Here is a tiny trained network, its code and every weight. The questions are about switching its units off for an input and a target symbol, where a switched-off unit gives its printed mean instead of its output.

import numpy as np


def w(rows, s, z=0):
    codes = np.array(rows[::2]) - 128.0
    scale = np.full(codes.shape[1], s)
    scale[-1] = z or s
    return codes * scale


def f(y):
    return y / 2 * (1 + np.tanh(0.7978845608 * (y + 0.044715 * y**3)))


def softmax(a):
    e = np.exp(a - a.max(-1, keepdims=True))
    return e / e.sum(-1, keepdims=True)


def log_softmax(a):
    a = a - a.max(-1, keepdims=True)
    return a - np.log(np.exp(a).sum(-1, keepdims=True))


def net(x, mask):
    ids = ['ΞΠΦαβγδζηθλμτψ'.index(c) for c in x.split()]
    T = len(ids)
    res = E[ids] + P[:T]
    u = 0
    for l in range(3):
        q, k, v = (res @ M[l].T for M in (Q, K, V))
        z = softmax(np.where(np.tri(T) > 0, q @ k.T / 3**0.5, -1e9)) @ v
        res = res + np.where(mask[u], z, O[l][:, -1]) @ O[l][:, :-1]
        u += 1
        y = f(res @ A[l][:, :-1].T + A[l][:, -1])
        res = res + np.where(mask[u : u + 4], y, B[l][:, -1]) @ B[l][:, :-1]
        u += 4
    return log_softmax(res[-1] @ U[:, :-1].T + U[:, -1])


Q, K, V, O, A, B = {}, {}, {}, {}, {}, {}
E = w([
[148,130,135,85,146,102],'Ξ',
[141,151,145,185,127,117],'Π',
[108,175,90,170,118,128],'Φ',
[180,172,153,134,146,176],'α',
[145,132,147,123,122,125],'β',
[69,144,127,120,220,88],'γ',
[165,177,150,95,166,117],'δ',
[147,166,179,136,154,84],'ζ',
[124,188,117,188,110,176],'η',
[79,66,93,247,99,104],'θ',
[213,95,109,162,142,104],'λ',
[64,145,200,163,153,132],'μ',
[130,194,97,114,182,166],'τ',
[110,2,134,90,178,171],'ψ',
],0.018)
P = w([
[226,172,142,20,44,114],'0',
[64,101,168,111,254,131],'1',
[122,57,152,139,245,123],'2',
[88,37,142,129,149,153],'3',
[167,40,132,126,161,138],'4',
[159,21,132,129,118,141],'5',
[122,47,115,170,106,171],'6',
],0.0057)
Q[0] = w([
[205,151,73,127,94,255],'0.h1',
[187,205,162,113,48,63],'0.h1',
[169,138,66,197,234,100],'0.h1',
],0.0067)
K[0] = w([
[126,42,147,98,164,86],'0.h1',
[113,184,123,254,174,70],'0.h1',
[155,224,102,95,31,146],'0.h1',
],0.0061)
V[0] = w([
[233,152,9,38,97,105],'0.h1',
[140,202,93,104,113,3],'0.h1',
[56,119,207,163,205,22],'0.h1',
],0.0064)
O[0] = w([
[95,89,36,74,10,138,5],'0.h1',
[70,166,73,172,56,152,29],'0.h1',
[94,148,21,95,167,54,220],'0.h1',
],0.012,0.0034)
A[0] = w([
[223,140,157,181,40,180,2],'0.n1',
[27,157,131,130,79,137,164],'0.n2',
[197,203,147,138,181,74,51],'0.n3',
[122,2,160,115,108,189,128],'0.n4',
],0.0088,0.0045)
B[0] = w([
[66,159,57,11,85,162,151],'0.n1',
[163,127,17,168,119,24,152],'0.n2',
[45,54,75,131,86,117,253],'0.n3',
[90,120,2,127,170,203,216],'0.n4',
],0.0067,0.006)
Q[1] = w([
[42,102,196,136,3,125],'1.h1',
[111,181,116,63,62,131],'1.h1',
[195,213,158,225,148,115],'1.h1',
],0.0042)
K[1] = w([
[92,122,192,144,198,84],'1.h1',
[206,125,132,121,254,170],'1.h1',
[184,109,102,211,71,179],'1.h1',
],0.0071)
V[1] = w([
[170,32,68,2,99,147],'1.h1',
[161,95,219,128,170,78],'1.h1',
[206,102,146,207,33,83],'1.h1',
],0.0088)
O[1] = w([
[23,88,93,146,128,153,196],'1.h1',
[177,136,124,3,205,129,1],'1.h1',
[105,116,36,1,80,69,42],'1.h1',
],0.0082,0.0092)
A[1] = w([
[118,102,109,215,114,117,195],'1.n1',
[95,127,144,116,73,150,4],'1.n2',
[178,2,109,117,191,200,113],'1.n3',
[121,140,93,139,189,108,118],'1.n4',
],0.0086,0.0039)
B[1] = w([
[115,92,233,68,252,73,251],'1.n1',
[254,187,142,34,200,85,146],'1.n2',
[115,227,146,221,113,176,202],'1.n3',
[191,111,156,34,40,150,168],'1.n4',
],0.0068,0.017)
Q[2] = w([
[93,210,13,47,37,96],'2.h1',
[30,2,136,241,135,141],'2.h1',
[99,154,165,172,88,168],'2.h1',
],0.0052)
K[2] = w([
[72,253,99,199,122,16],'2.h1',
[78,121,118,65,126,172],'2.h1',
[178,89,159,136,53,118],'2.h1',
],0.0047)
V[2] = w([
[72,255,210,90,114,77],'2.h1',
[164,157,39,43,200,65],'2.h1',
[118,145,122,103,109,238],'2.h1',
],0.0073)
O[2] = w([
[134,179,113,242,94,136,190],'2.h1',
[184,55,201,109,73,129,1],'2.h1',
[173,126,167,41,168,254,165],'2.h1',
],0.011,0.0086)
A[2] = w([
[112,111,163,200,145,89,77],'2.n1',
[104,168,91,46,188,211,28],'2.n2',
[55,152,189,146,58,197,74],'2.n3',
[1,165,56,87,115,83,255],'2.n4',
],0.0064,0.0029)
B[2] = w([
[156,158,123,93,122,176,251],'2.n1',
[152,89,68,134,86,38,254],'2.n2',
[211,141,167,12,96,64,170],'2.n3',
[154,115,159,156,112,181,221],'2.n4',
],0.011,0.012)
U = w([
[92,130,139,93,97,142,130],'Ξ',
[138,189,59,98,131,67,2],'Π',
[171,110,120,137,102,64,63],'Φ',
[238,76,159,54,127,79,93],'α',
[105,96,186,61,108,187,59],'β',
[132,117,138,167,138,109,41],'γ',
[124,162,124,117,96,107,158],'δ',
[79,146,119,149,96,100,97],'ζ',
[218,191,161,113,141,122,184],'η',
[139,44,135,141,132,53,41],'θ',
[132,71,122,137,113,123,207],'λ',
[143,169,179,156,183,36,125],'μ',
[67,255,132,98,107,214,119],'τ',
[179,109,114,32,232,200,155],'ψ',
],0.0081,0.0051)

Each question gives the input, a string of symbols that net reads in full, and the target symbol t.
The units are the heads (3 rows each of Q, K, V and O) and the neurons (one row each of A and B). Each row of codes is followed by its name. A weight is (code - 128) times the scale printed after its matrix; where a second scale follows, it is the last column's (O, A, B and U).
mask holds one flag per unit, layer by layer, with each layer's heads first. A switched-off unit (its flag False) gives its mean, the last column of its rows in O or B, instead of its output. The means were averaged over made-up inputs and are rounded, as every weight is.
A unit's drop is (log p(t) with every unit on - log p(t) with that unit switched off) / (log p(t) with every unit on - log p(t) with every unit switched off).
The circuit of an input: a set's keep is (log p(t) with only the set's units on - log p(t) with every unit switched off) / (log p(t) with every unit on - log p(t) with every unit switched off). Starting from the 12 units with the biggest drops (on a tie, the unit counted first), units are removed one at a time, each time the one whose removal leaves the highest keep (on an exact tie, the one counted first), for as long as the keep stays at least 0.8.
units of the circuit, in order: the units of the circuit, biggest drop first
most important unit: the unit with the biggest drop
k most important neurons: the k neurons with the biggest drops, biggest first
top k neurons in layer l: the k neurons of layer l with the biggest drops, biggest first
input δ β θ μ ψ Π, target ψ: most important unit	0.n4
input ζ Ξ η θ, target θ: units of the circuit, in order	1.n3, 2.h1
input μ μ Ξ, target η: units of the circuit, in order	1.h1, 1.n1
input μ ζ Φ μ, target η: 2 most important neurons	2.n1, 1.n1
input γ Π ψ θ, target ψ: units of the circuit, in order	0.n4, 2.h1
input ψ μ β, target Π: 4 most important neurons	2.n2, 1.n3, 0.n3, 0.n4
input μ ψ μ η γ, target η: units of the circuit, in order	1.h1, 0.h1, 1.n1
input ψ ψ ζ, target Π: top 2 neurons in layer 0	0.n3, 0.n4
input γ γ μ τ ζ θ, target μ: units of the circuit, in order	0.h1, 1.h1, 1.n1
input α γ β, target ψ: units of the circuit, in order	0.h1, 2.h1, 0.n1
input α η γ γ ψ α α, target ψ: units of the circuit, in order	0.h1, 2.h1
input θ μ η, target α: 2 most important neurons	1.n3, 0.n4
input λ η μ θ θ ψ η, target β: top 2 neurons in layer 2	2.n2, 2.n1
input μ α μ ζ, target η: units of the circuit, in order	1.h1
input μ ψ α ψ δ β η, target η: units of the circuit, in order	1.n3, 1.h1, 0.h1
input γ μ ψ μ μ τ, target μ: units of the circuit, in order	0.h1, 1.h1
input α λ δ ψ λ α, target ψ: top 2 neurons in layer 0	0.n4, 0.n1
input λ θ δ ψ ψ τ μ, target β: units of the circuit, in order	0.h1, 1.h1, 2.n2, 2.h1
input η δ ψ μ μ γ Ξ, target τ: units of the circuit, in order	0.n1, 1.h1, 2.h1, 0.h1
input θ ψ ψ ψ ψ μ α, target α: most important neuron	0.n4
input ψ η ζ, target Π: 3 most important neurons	2.n2, 1.n3, 0.n4
input η μ μ, target τ: 2 most important neurons	2.n2, 2.n1
input γ Π μ α γ η, target μ: units of the circuit, in order	0.h1, 2.h1
input λ Φ ψ δ γ, target β: top 2 neurons in layer 2	2.n2, 2.n4
input ψ Φ ψ ζ, target ψ: 2 most important neurons	2.n4, 1.n4
input Ξ λ γ, target θ: 2 most important neurons	0.n2, 1.n3
